Below is a small trained network, with its code and all its weights. Each question gives an input and a target symbol and asks what happens when units are switched off, that is, made to give their printed mean instead of their output.

import numpy as np


def w(rows, s, z=0):
    codes = np.array(rows[::2]) - 128.0
    scale = np.full(codes.shape[1], s)
    scale[-1] = z or s
    return codes * scale


def norm(h):
    return h / np.sqrt((h * h).mean(-1, keepdims=True) + 1e-5)


def f(y):
    return y / 2 * (1 + np.tanh(0.7978845608 * (y + 0.044715 * y**3)))


def softmax(a):
    e = np.exp(a - a.max(-1, keepdims=True))
    return e / e.sum(-1, keepdims=True)


def log_softmax(a):
    a = a - a.max(-1, keepdims=True)
    return a - np.log(np.exp(a).sum(-1, keepdims=True))


def net(x, mask):
    ids = ['γδηθλμξστφψω'.index(c) for c in x.split()]
    T = len(ids)
    res = E[ids] + P[:T]
    r = norm(res)
    for j in range(2):
        rows = slice(2 * j, 2 * j + 2)
        q, k, v = (r @ M[0][rows].T for M in (Q, K, V))
        z = softmax(np.where(np.tri(T) > 0, q @ k.T / 2**0.5, -1e9)) @ v
        o = O[0][rows]
        res = res + np.where(mask[j], z, o[:, -1]) @ o[:, :-1]
    y = f(norm(res) @ A[0][:, :-1].T + A[0][:, -1])
    res = res + np.where(mask[2:6], y, B[0][:, -1]) @ B[0][:, :-1]
    return log_softmax(norm(res)[-1] @ U[:, :-1].T + U[:, -1])


Q, K, V, O, A, B = {}, {}, {}, {}, {}, {}
E = w([
[98,126,128,129],'γ',
[135,141,118,145],'δ',
[115,138,114,150],'η',
[105,133,122,141],'θ',
[105,132,129,134],'λ',
[134,122,168,109],'μ',
[121,120,163,115],'ξ',
[145,4,98,75],'σ',
[89,127,121,131],'τ',
[99,130,128,122],'φ',
[75,209,44,146],'ψ',
[137,137,120,111],'ω',
],0.0034)
P = w([
[157,74,101,171],'0',
[67,176,103,98],'1',
[103,229,102,81],'2',
[159,210,120,104],'3',
[177,72,168,147],'4',
[197,32,76,182],'5',
[85,6,63,105],'6',
[138,220,81,57],'7',
],0.0019)
Q[0] = w([
[175,2,124,203],'head 1',
[192,189,213,159],'head 1',
[104,41,213,178],'head 2',
[179,153,198,120],'head 2',
],0.005)
K[0] = w([
[78,254,85,83],'head 1',
[34,70,136,138],'head 1',
[68,196,47,28],'head 2',
[54,92,77,166],'head 2',
],0.005)
V[0] = w([
[253,192,14,71],'head 1',
[107,241,170,252],'head 1',
[201,108,117,69],'head 2',
[51,89,21,13],'head 2',
],0.0047)
O[0] = w([
[217,252,144,24,251],'head 1',
[7,181,158,106,57],'head 1',
[233,144,149,65,159],'head 2',
[242,166,17,229,225],'head 2',
],0.0042,0.0028)
A[0] = w([
[46,138,96,170,123],'neuron 1',
[2,117,226,122,58],'neuron 2',
[34,140,175,70,175],'neuron 3',
[177,178,131,110,253],'neuron 4',
],0.0041,0.0033)
B[0] = w([
[128,87,201,193,117],'neuron 1',
[216,190,220,29,107],'neuron 2',
[133,126,252,127,121],'neuron 3',
[29,57,134,107,254],'neuron 4',
],0.0033,0.0045)
U = w([
[58,50,83,221,75],'γ',
[56,227,239,19,213],'δ',
[54,149,229,96,14],'η',
[51,110,183,191,59],'θ',
[83,81,161,191,9],'λ',
[93,61,196,110,58],'μ',
[69,34,186,164,115],'ξ',
[221,17,48,179,82],'σ',
[67,64,65,211,77],'τ',
[121,64,87,211,20],'φ',
[70,222,48,142,113],'ψ',
[253,234,30,20,254],'ω',
],0.0049,0.0039)

Each question gives the input, a string of symbols that net reads in full, and the target symbol t.
The units are the heads (2 rows each of Q, K, V and O) and the neurons (one row each of A and B). Each row of codes is followed by its name. A weight is (code - 128) times the scale printed after its matrix; where a second scale follows, it is the last column's (O, A, B and U).
mask holds one flag per unit, heads first, then neurons. A switched-off unit (its flag False) gives its mean, the last column of its rows in O or B, instead of its output. The means were averaged over made-up inputs and are rounded, as every weight is.
A unit's drop is (log p(t) with every unit on - log p(t) with that unit switched off) / (log p(t) with every unit on - log p(t) with every unit switched off).
The circuit of an input: a set's keep is (log p(t) with only the set's units on - log p(t) with every unit switched off) / (log p(t) with every unit on - log p(t) with every unit switched off). Starting from all 6 units, units are removed one at a time, each time the one whose removal leaves the highest keep (on an exact tie, the one counted first), for as long as the keep stays at least 0.8.
circuit, biggest first: the units of the circuit, biggest drop first
k most important neurons: the k neurons with the biggest drops, biggest first
which heads matter: for each layer, one digit per head in row order, 1 if its drop is at least 0.15 and else 0, layers parted by /
drop of u: that unit's drop, to one decimal
input δ δ δ δ ξ ψ, target δ: circuit, biggest first : head 2; head 1
input ω δ η μ τ, target δ: which heads matter : 10
input ω δ ψ ω γ, target δ: which heads matter : 10
input ψ δ γ δ ξ, target δ: which heads matter : 10
input μ γ δ λ ω ω, target δ: circuit, biggest first : head 1; head 2
input ω θ ω λ δ δ γ θ, target δ: which heads matter : 01
input τ ω σ τ δ δ δ γ, target δ: which heads matter : 01
input δ δ θ δ, target δ: which heads matter : 01
input δ γ ψ, target δ: circuit, biggest first : head 2; head 1; neuron 3
input ψ ω ω ω σ τ σ, target ω: circuit, biggest first : head 1
input δ η η, target δ: which heads matter : 01
input ψ ω σ ω ω δ γ, target ω: drop of neuron 2 : 0.0
input δ τ ξ, target δ: drop of neuron 2 : 0.1
input δ τ φ ω, target δ: most important neuron : neuron 3
input ω ξ μ δ η δ φ, target δ: drop of neuron 3 : 0.2
